Below are the code and all the weights of a small trained network. Each question names an input and a class and asks about switching units off, where a switched-off unit gives its printed mean instead of its output.

import numpy as np


def w(rows, s, z=0):
    codes = np.array(rows[::2]) - 128.0
    scale = np.full(codes.shape[1], s)
    scale[-1] = z or s
    return codes * scale


def norm(h):
    return h / np.sqrt((h * h).mean(-1, keepdims=True) + 1e-5)


def f(y):
    return np.maximum(y, 0)


def log_softmax(a):
    a = a - a.max(-1, keepdims=True)
    return a - np.log(np.exp(a).sum(-1, keepdims=True))


def net(x, mask):
    res = np.array(x, float).reshape(1, 8) / 4 @ E
    u = 0
    for l in range(3):
        y = f(norm(res) @ A[l][:, :-1].T + A[l][:, -1])
        res = res + np.where(mask[u : u + 9], y, B[l][:, -1]) @ B[l][:, :-1]
        u += 9
    return log_softmax(norm(res)[-1] @ U[:, :-1].T + U[:, -1])


A, B = {}, {}
E = w([
[124,126,125,129,129,132,125,122],'x0',
[39,154,155,119,105,64,14,238],'x1',
[126,131,128,130,129,128,128,127],'x2',
[128,128,129,126,131,127,128,127],'x3',
[237,184,47,103,115,136,29,112],'x4',
[122,131,129,131,128,131,122,113],'x5',
[107,129,41,138,154,2,138,80],'x6',
[127,126,127,130,126,129,127,126],'x7',
],0.013)
A[0] = w([
[178,92,62,146,150,173,144,148,79],'L0N1',
[212,163,52,90,120,165,26,115,160],'L0N2',
[144,119,140,105,81,118,43,152,2],'L0N3',
[91,124,37,153,66,35,168,96,163],'L0N4',
[194,190,115,109,178,137,75,130,147],'L0N5',
[59,81,134,170,152,153,255,87,30],'L0N6',
[23,76,231,136,101,37,58,181,39],'L0N7',
[148,137,180,168,55,200,119,147,213],'L0N8',
[118,82,200,84,139,132,26,159,79],'L0N9',
],0.0094,0.0056)
B[0] = w([
[116,113,140,154,106,154,156,40,166],'L0N1',
[194,64,82,203,90,196,96,152,255],'L0N2',
[123,182,95,159,126,171,64,246,161],'L0N3',
[173,77,95,214,255,58,141,83,220],'L0N4',
[178,106,49,146,43,115,133,142,203],'L0N5',
[242,111,243,73,190,34,48,164,242],'L0N6',
[74,155,35,125,95,161,181,82,239],'L0N7',
[189,184,125,48,72,211,198,100,245],'L0N8',
[151,253,110,222,135,88,164,98,192],'L0N9',
],0.0069,0.0085)
A[1] = w([
[3,200,141,78,140,167,193,132,3],'L1N1',
[109,130,176,106,142,147,175,125,26],'L1N2',
[158,68,77,129,115,172,26,132,28],'L1N3',
[114,137,175,110,76,143,44,168,25],'L1N4',
[33,158,136,116,168,91,163,116,7],'L1N5',
[58,163,171,112,49,174,53,244,83],'L1N6',
[182,136,183,131,134,173,136,108,83],'L1N7',
[21,116,144,142,166,73,141,93,30],'L1N8',
[45,89,96,137,116,81,52,144,69],'L1N9',
],0.012,0.0049)
B[1] = w([
[64,59,210,197,19,96,186,36,213],'L1N1',
[117,183,143,65,112,86,39,89,182],'L1N2',
[49,126,200,111,147,90,205,126,225],'L1N3',
[106,209,79,160,119,140,145,125,157],'L1N4',
[120,117,83,127,74,181,208,188,180],'L1N5',
[126,228,121,201,124,113,161,35,244],'L1N6',
[62,95,93,100,108,127,92,224,255],'L1N7',
[72,114,70,113,96,170,204,173,195],'L1N8',
[107,82,150,62,174,116,68,254,182],'L1N9',
],0.0096,0.0064)
A[2] = w([
[66,105,186,120,204,51,126,60,3],'L2N1',
[100,153,254,49,116,154,180,132,67],'L2N2',
[97,136,67,153,78,95,92,220,89],'L2N3',
[177,126,191,37,71,214,146,114,96],'L2N4',
[119,120,123,137,43,204,107,113,89],'L2N5',
[77,143,224,72,83,147,131,50,44],'L2N6',
[97,164,139,156,86,125,82,97,72],'L2N7',
[128,216,101,139,182,72,31,120,84],'L2N8',
[106,200,166,150,51,131,90,133,40],'L2N9',
],0.013,0.0042)
B[2] = w([
[144,122,218,65,87,194,209,156,173],'L2N1',
[171,129,125,153,178,48,43,137,224],'L2N2',
[60,136,141,74,205,113,74,196,192],'L2N3',
[48,55,167,99,119,142,1,160,254],'L2N4',
[108,137,176,83,106,135,186,69,212],'L2N5',
[110,150,191,199,161,41,77,143,195],'L2N6',
[196,147,133,127,129,106,169,133,162],'L2N7',
[173,108,167,86,122,212,39,122,164],'L2N8',
[179,186,111,151,180,99,179,87,190],'L2N9',
],0.011)
U = w([
[123,99,168,109,184,82,8,184,255],'0',
[154,74,159,91,40,216,91,94,89],'1',
[153,55,198,96,196,71,237,110,88],'2',
[196,87,44,170,151,114,139,64,131],'3',
[61,189,214,172,82,69,191,94,117],'4',
[150,252,105,138,90,182,110,143,77],'5',
[8,111,81,112,164,80,193,209,72],'6',
],0.021,0.0066)

Each question gives the input, the list of numbers given to net, and the class t.
The units are the neurons (one row each of A and B). Each row of codes is followed by its name. A weight is (code - 128) times the scale printed after its matrix; where a second scale follows, it is the last column's (A, B and U).
mask holds one flag per neuron, layer by layer. A switched-off neuron (its flag False) gives its mean, the last column of its row in B, instead of its output. The means were averaged over made-up inputs and are rounded, as every weight is.
A unit's drop is (log p(t) with every unit on - log p(t) with that unit switched off) / (log p(t) with every unit on - log p(t) with every unit switched off).
The circuit of an input: a set's keep is (log p(t) with only the set's units on - log p(t) with every unit switched off) / (log p(t) with every unit on - log p(t) with every unit switched off). Starting from the 12 units with the biggest drops (on a tie, the unit counted first), units are removed one at a time, each time the one whose removal leaves the highest keep (on an exact tie, the one counted first), for as long as the keep stays at least 0.8.
units of the circuit, in order: the units of the circuit, biggest drop first
unit that matters most: the unit with the biggest drop
k most important neurons: the k neurons with the biggest drops, biggest first
k most important neurons of layer l: the k neurons of layer l with the biggest drops, biggest first
drop when u is switched off: that unit's drop, to one decimal
input [-2,6,1,-3,-3,5,0,-7], class 4: unit that matters most -> L1N1
input [5,-7,0,-8,5,-4,0,4], class 1: units of the circuit, in order -> [L0N4; L2N2]
input [-2,-1,-4,-3,-1,2,8,-6], class 2: units of the circuit, in order -> [L0N4; L2N1]
input [-1,1,6,6,-1,5,8,-5], class 6: 2 most important neurons -> [L1N8; L0N6]
input [-7,8,-4,2,-7,-1,1,-7], class 6: 2 most important neurons -> [L1N9; L1N8]
input [5,1,0,-2,6,-3,-8,-4], class 5: units of the circuit, in order -> [L1N6; L0N4]
input [0,0,2,-2,6,-7,-8,3], class 1: 3 most important neurons -> [L0N8; L2N4; L0N2]
input [2,1,-3,-8,-5,-2,-6,-6], class 4: 3 most important neurons -> [L1N1; L0N4; L1N6]
input [-7,0,0,-7,-5,3,7,-8], class 2: 2 most important neurons of layer 0 -> [L0N4; L0N6]
input [1,8,-1,-2,-3,0,-1,4], class 4: 2 most important neurons -> [L1N1; L1N6]
input [-5,1,7,-8,-3,5,-8,6], class 4: 2 most important neurons of layer 1 -> [L1N6; L1N1]
input [-2,3,5,6,4,8,0,-7], class 5: 2 most important neurons -> [L0N4; L2N4]
input [-1,-3,8,-3,-4,-1,-2,7], class 0: drop when L0N4 is switched off -> 0.0
input [0,-1,2,8,0,-8,4,-7], class 2: 2 most important neurons -> [L2N1; L0N2]
input [-7,5,3,-8,-1,-3,-3,0], class 4: drop when L1N1 is switched off -> 0.1
input [5,0,-7,-5,1,2,-2,8], class 1: unit that matters most -> L0N8
input [-7,-1,2,-1,8,-6,0,7], class 1: drop when L0N4 is switched off -> 0.3
input [-8,-1,7,-3,-6,-5,5,3], class 2: drop when L0N6 is switched off -> 1.3
input [3,8,4,-4,0,-8,-4,-5], class 4: 2 most important neurons -> [L1N1; L0N7]
input [-5,0,3,-1,-3,7,2,-5], class 2: unit that matters most -> L0N6
